Below are the code and all the weights of a small trained network. Each question names an input and a class and asks about switching units off, where a switched-off unit gives its printed mean instead of its output.

import numpy as np


def w(rows, s, z=0):
    codes = np.array(rows[::2]) - 128.0
    scale = np.full(codes.shape[1], s)
    scale[-1] = z or s
    return codes * scale


def norm(h):
    return h / np.sqrt((h * h).mean(-1, keepdims=True) + 1e-5)


def f(y):
    return np.maximum(y, 0)


def log_softmax(a):
    a = a - a.max(-1, keepdims=True)
    return a - np.log(np.exp(a).sum(-1, keepdims=True))


def net(x, mask):
    res = np.array(x, float).reshape(1, 8) / 4 @ E
    u = 0
    for l in range(3):
        y = f(norm(res) @ A[l][:, :-1].T + A[l][:, -1])
        res = res + np.where(mask[u : u + 4], y, B[l][:, -1]) @ B[l][:, :-1]
        u += 4
    return log_softmax(norm(res)[-1] @ U[:, :-1].T + U[:, -1])


A, B = {}, {}
E = w([
[63,107,195,40,145,74,143,70,211,145,192],'x0',
[129,129,129,135,127,125,130,128,131,130,127],'x1',
[128,127,125,129,129,127,127,118,129,126,125],'x2',
[59,136,182,72,20,77,228,89,75,117,97],'x3',
[129,129,133,136,127,128,128,122,127,129,131],'x4',
[130,130,125,127,125,128,128,126,136,119,120],'x5',
[129,125,129,129,128,128,126,129,127,128,129],'x6',
[69,249,143,136,222,78,117,171,114,59,167],'x7',
],0.017)
A[0] = w([
[55,217,179,128,122,87,134,157,82,85,105,3],'L0N0',
[90,103,148,70,140,98,146,90,254,169,229,141],'L0N1',
[53,99,213,91,100,83,197,112,65,112,77,55],'L0N2',
[134,50,167,75,147,173,111,47,239,225,132,101],'L0N3',
],0.0084,0.0071)
B[0] = w([
[181,86,75,121,153,81,144,125,164,69,185,194],'L0N0',
[135,91,219,145,150,74,127,164,162,73,142,255],'L0N1',
[171,192,74,86,98,146,154,70,133,188,148,230],'L0N2',
[137,9,89,166,89,143,133,235,124,102,128,226],'L0N3',
],0.012,0.0095)
A[1] = w([
[66,156,147,117,93,102,182,129,77,78,107,2],'L1N0',
[85,117,183,102,119,101,146,114,160,139,159,140],'L1N1',
[112,87,163,107,7,129,194,110,103,166,71,46],'L1N2',
[156,86,75,152,69,176,114,123,105,175,101,126],'L1N3',
],0.015,0.0037)
B[1] = w([
[80,67,155,115,74,122,185,156,149,140,200,179],'L1N0',
[147,176,159,90,92,162,112,8,151,225,79,205],'L1N1',
[48,181,146,203,227,118,28,174,108,45,112,247],'L1N2',
[138,218,103,39,150,165,204,70,168,205,173,228],'L1N3',
],0.013)
A[2] = w([
[92,157,88,124,49,112,194,129,7,70,127,108],'L2N0',
[108,178,103,180,172,166,87,152,28,87,96,37],'L2N1',
[172,94,106,136,161,115,74,114,120,84,99,16],'L2N2',
[56,116,193,150,153,100,38,126,133,84,107,2],'L2N3',
],0.016,0.0057)
B[2] = w([
[181,66,127,150,94,89,115,162,142,78,146,228],'L2N0',
[84,130,201,91,69,86,190,110,115,125,138,254],'L2N1',
[88,153,164,60,92,89,127,91,124,82,127,156],'L2N2',
[174,169,6,150,178,175,97,125,105,211,64,245],'L2N3',
],0.021,0.0096)
U = w([
[157,169,109,124,191,175,100,104,137,186,86,40],'0',
[72,170,164,87,96,84,177,90,118,114,140,113],'1',
[189,5,136,165,102,109,115,189,131,80,148,254],'2',
],0.025,0.0033)

Each question gives the input, the list of numbers given to net, and the class t.
The units are the neurons (one row each of A and B). Each row of codes is followed by its name. A weight is (code - 128) times the scale printed after its matrix; where a second scale follows, it is the last column's (A, B and U).
mask holds one flag per neuron, layer by layer. A switched-off neuron (its flag False) gives its mean, the last column of its row in B, instead of its output. The means were averaged over made-up inputs and are rounded, as every weight is.
A unit's drop is (log p(t) with every unit on - log p(t) with that unit switched off) / (log p(t) with every unit on - log p(t) with every unit switched off).
The circuit of an input: a set's keep is (log p(t) with only the set's units on - log p(t) with every unit switched off) / (log p(t) with every unit on - log p(t) with every unit switched off). Starting from all 12 units, units are removed one at a time, each time the one whose removal leaves the highest keep (on an exact tie, the one counted first), for as long as the keep stays at least 0.8.
units of the circuit, in order: the units of the circuit, biggest drop first
unit that matters most: the unit with the biggest drop
top k neurons: the k neurons with the biggest drops, biggest first
drop when u is switched off: that unit's drop, to one decimal
input [-1,4,-4,2,-6,-3,-2,8], class 2: unit that matters most : L1N2
input [-8,-8,8,3,-8,-5,-4,-8], class 1: units of the circuit, in order : (L1N2, L2N1)
input [-1,-7,-8,5,8,8,-8,8], class 2: units of the circuit, in order : (L2N0, L1N3)
input [0,4,5,-5,-1,6,6,1], class 1: top 2 neurons : (L1N3, L0N1)
input [1,-2,-6,8,-8,0,0,0], class 0: units of the circuit, in order : (L1N2, L2N3)
input [0,-6,5,1,1,-2,7,-8], class 1: top 2 neurons : (L0N1, L2N3)
input [0,-4,-7,0,-2,-4,-5,-2], class 0: top 2 neurons : (L0N1, L0N3)
input [0,4,6,-4,1,2,-2,1], class 1: top 3 neurons : (L1N3, L0N1, L1N2)
input [-5,5,-4,1,6,4,5,-7], class 1: top 4 neurons : (L1N2, L2N1, L2N3, L1N1)
input [-8,-3,-7,3,-1,-6,-6,-1], class 1: top 2 neurons : (L1N2, L2N1)
input [4,0,-2,3,-4,2,-5,0], class 0: top 2 neurons : (L1N2, L1N3)
input [4,-7,-4,0,7,4,0,-1], class 2: top 3 neurons : (L0N3, L1N2, L0N1)
input [8,6,-3,-1,-5,2,-6,7], class 0: top 2 neurons : (L1N3, L2N3)
input [-3,8,8,-6,-5,1,0,5], class 1: unit that matters most : L2N1
input [2,-4,0,6,-7,-7,0,-2], class 0: top 2 neurons : (L1N2, L2N3)
input [-5,-6,0,6,-6,-4,5,1], class 2: top 2 neurons : (L2N0, L1N0)
input [-4,7,-3,2,5,3,-4,-5], class 1: top 2 neurons : (L1N2, L2N1)
input [7,-8,8,-5,7,5,3,-3], class 2: drop when L0N3 is switched off : 1.8
input [8,8,-1,6,-4,6,4,-3], class 0: drop when L2N3 is switched off : 0.3
input [5,-8,1,-8,0,-7,-6,-7], class 2: drop when L0N1 is switched off : 0.0
input [-2,2,0,-2,-2,4,0,-7], class 0: units of the circuit, in order : (L1N3)
input [-7,-7,7,-8,2,-1,-6,2], class 1: drop when L2N1 is switched off : 0.6
